[[13  5  6 50  9 87 84]
 [42 46 49 36 44 62 45]
 [ 7 17 11 83 10 84 52]] 36

[58 44 74 87 24] 74

[2 9 4 7 2] 4

[ 14  41 -46  17  32] -46

[88 91 43  3 77] 43

[[307 821 448 803 305]
 [253 857 566 758 217]
 [234 627 660 515 499]] 566

[40 48 18 37 78 29  9] 37

[7 2 2 3 0 4 9] 3
---
[[ 0.3  0.2  0.0 -0.8  0.2 -0.5 -0.4]
 [ 1.8  0.7  0.6 -2.1  1.2 -2.0 -1.3]] ⇒ 0.6

[ 0.187  0.150 -0.008  0.157 -0.137] ⇒ 0.187

[-175.8  185.6  -15.5  -19.0  -57.7   79.2] ⇒ 185.6

[-160.03  183.95  144.86  165.27  163.02  196.26] ⇒ 183.95

[[ 0.229  0.146 -0.030  0.054 -0.070  0.037]
 [-0.145 -0.178  0.102 -0.034  0.092 -0.110]
 [-0.010  0.053  0.076 -0.002  0.190 -0.123]] ⇒ 0.053

[[ 0.010  0.090  0.084  0.168  0.033]
 [-0.019  0.054  0.033 -0.158  0.090]] ⇒ -0.019

[-1.15  2.01  0.68 -1.89 -1.15 -1.03  1.90] ⇒ 0.68

[ 0.036  0.090  0.112 -0.044 -0.172] ⇒ 0.036

[[ 1.81  0.35  1.32 -1.11 -1.34]
 [ 0.85  2.09  1.91 -1.57 -0.91]] ⇒ 0.85
---
((1.92, -0.73, -1.89, -0.77, 0.71, -2.21, 3.94), (0.17, 0.70, -1.45, -0.15, -2.05, 1.15, -3.49), (1.45, -2.01, 3.40, 1.46, 2.38, 0.60, -4.57)) value -1.89
((1.25, 0.51, 0.32, -1.30, 0.35, 0.07), (0.31, 4.88, 0.37, 0.38, 1.02, 2.42)) value 0.32
(1.12, -0.40, 0.67, -4.55) value 0.67
((-0.51, 2.30, -0.71, 0.76, -4.54), (1.24, 3.26, 2.61, -3.97, 2.99), (-2.64, 1.17, -2.39, 1.29, -1.99)) value -0.71
(3.63, 0.38, 5.27, -1.40) value 5.27
((-0.28, 3.83, 4.88, -0.89, 3.16, 2.71, 0.18), (-1.74, -1.52, -4.27, -0.73, 4.61, 0.68, -1.11), (3.58, -0.98, 2.07, -5.51, 2.52, -3.58, 3.94)) value 4.88
---
[ 0.119 -0.071  0.144  0.160 -0.182] Out: 0.160, -0.182

[[  0.595  -1.297   4.389  -3.505   2.996  -0.999]
 [  4.882 -13.763   2.500  -0.519  -5.971  18.429]] Out: 18.429, -13.763

[-0.14 -1.80  1.06  1.68 -0.79] Out: 1.68, -1.80

[-0.13  0.01  0.10  0.03 -0.03] Out: 0.10, -0.13

[ -6.5  19.0 -12.8  -5.9  12.1   8.7 -16.5] Out: 19.0, -16.5

[-0.08  0.11 -0.02 -0.13] Out: 0.11, -0.13

[-1.02 -0.55  1.20 -0.50] Out: 1.20, -1.02

[ -4.8  19.5  -3.0 -11.2   7.2  18.0   6.5] Out: 19.5, -11.2

[ 0.13 -0.15 -0.07  0.03] Out: 0.13, -0.15

[-0.15  0.12  0.00 -0.09] Out: 0.12, -0.15
---
[[-2.30, 0.53, 2.73, -2.51, -1.63, 1.47, 1.43], [-1.74, -1.60, -3.31, 3.64, 0.56, -1.36, 4.73], [-2.07, -0.37, 2.75, 1.01, 0.73, 0.21, 0.51]] result: 1.43
[[-4.47, -0.97, -1.22, -3.61, 1.38], [-2.73, 3.65, -3.27, -4.17, -2.40], [1.17, -0.63, 2.56, 2.43, 1.86]] result: 1.38
[[1.40, 3.69, 2.62, 3.79, -0.87, -0.43], [-0.23, -0.17, 5.52, 5.37, -0.12, -0.15], [-0.86, 5.83, -0.98, -3.49, 0.06, -0.60]] result: -0.43
[[0.06, 2.67, 1.49, 2.79, -0.38, 0.27, -0.94], [0.62, 0.49, -0.95, -2.25, 4.29, -2.36, 1.74], [0.30, 1.05, -0.85, 1.08, 2.88, -2.88, 0.61]] result: -0.94
[[-1.37, 1.74, -1.33, 3.40, 5.22], [-0.18, -0.60, 0.70, 1.69, -3.30], [0.59, -1.16, 1.03, -0.85, -4.26]] result: 5.22
[[-2.10, -2.10, -1.02, -1.25], [0.38, 1.54, 1.18, 0.12], [-4.38, -3.45, -1.38, -0.83]] result: -1.25
---
[ 1.7 -1.2 -1.8 -0.9 -1.3] ==> -0.9

[[ 16.5 -17.6  14.1  14.4  -6.2]
 [  5.7  -2.4   2.8   4.8  -2.2]] ==> 4.8

[[ -16.2  -13.9   30.1   -7.5]
 [ -93.0  113.1 -204.9  177.5]] ==> -204.9

[[ 1.243  0.050  1.867 -0.043 -1.284]
 [ 1.957  0.480  1.034 -0.190 -1.927]
 [ 1.485  0.889  0.053  0.585 -0.218]] ==> 0.585

[[-0.38  1.78  0.78 -1.86]
 [-0.45  0.48 -0.54 -0.19]] ==> -0.54

[-11.664  -5.738  10.352   2.639   0.394 -16.276] ==> 0.394

[[  33.9   22.4  -52.1  -33.3 -113.8  239.6   86.9]
 [-122.5   77.1  -60.2   -5.6   25.4  -44.5  198.5]
 [-128.5  -58.9   49.1  127.0   72.3  -89.6  -83.1]] ==> -89.6

[ 185.0   21.5 -189.9  -44.8 -170.7 -176.7] ==> -170.7
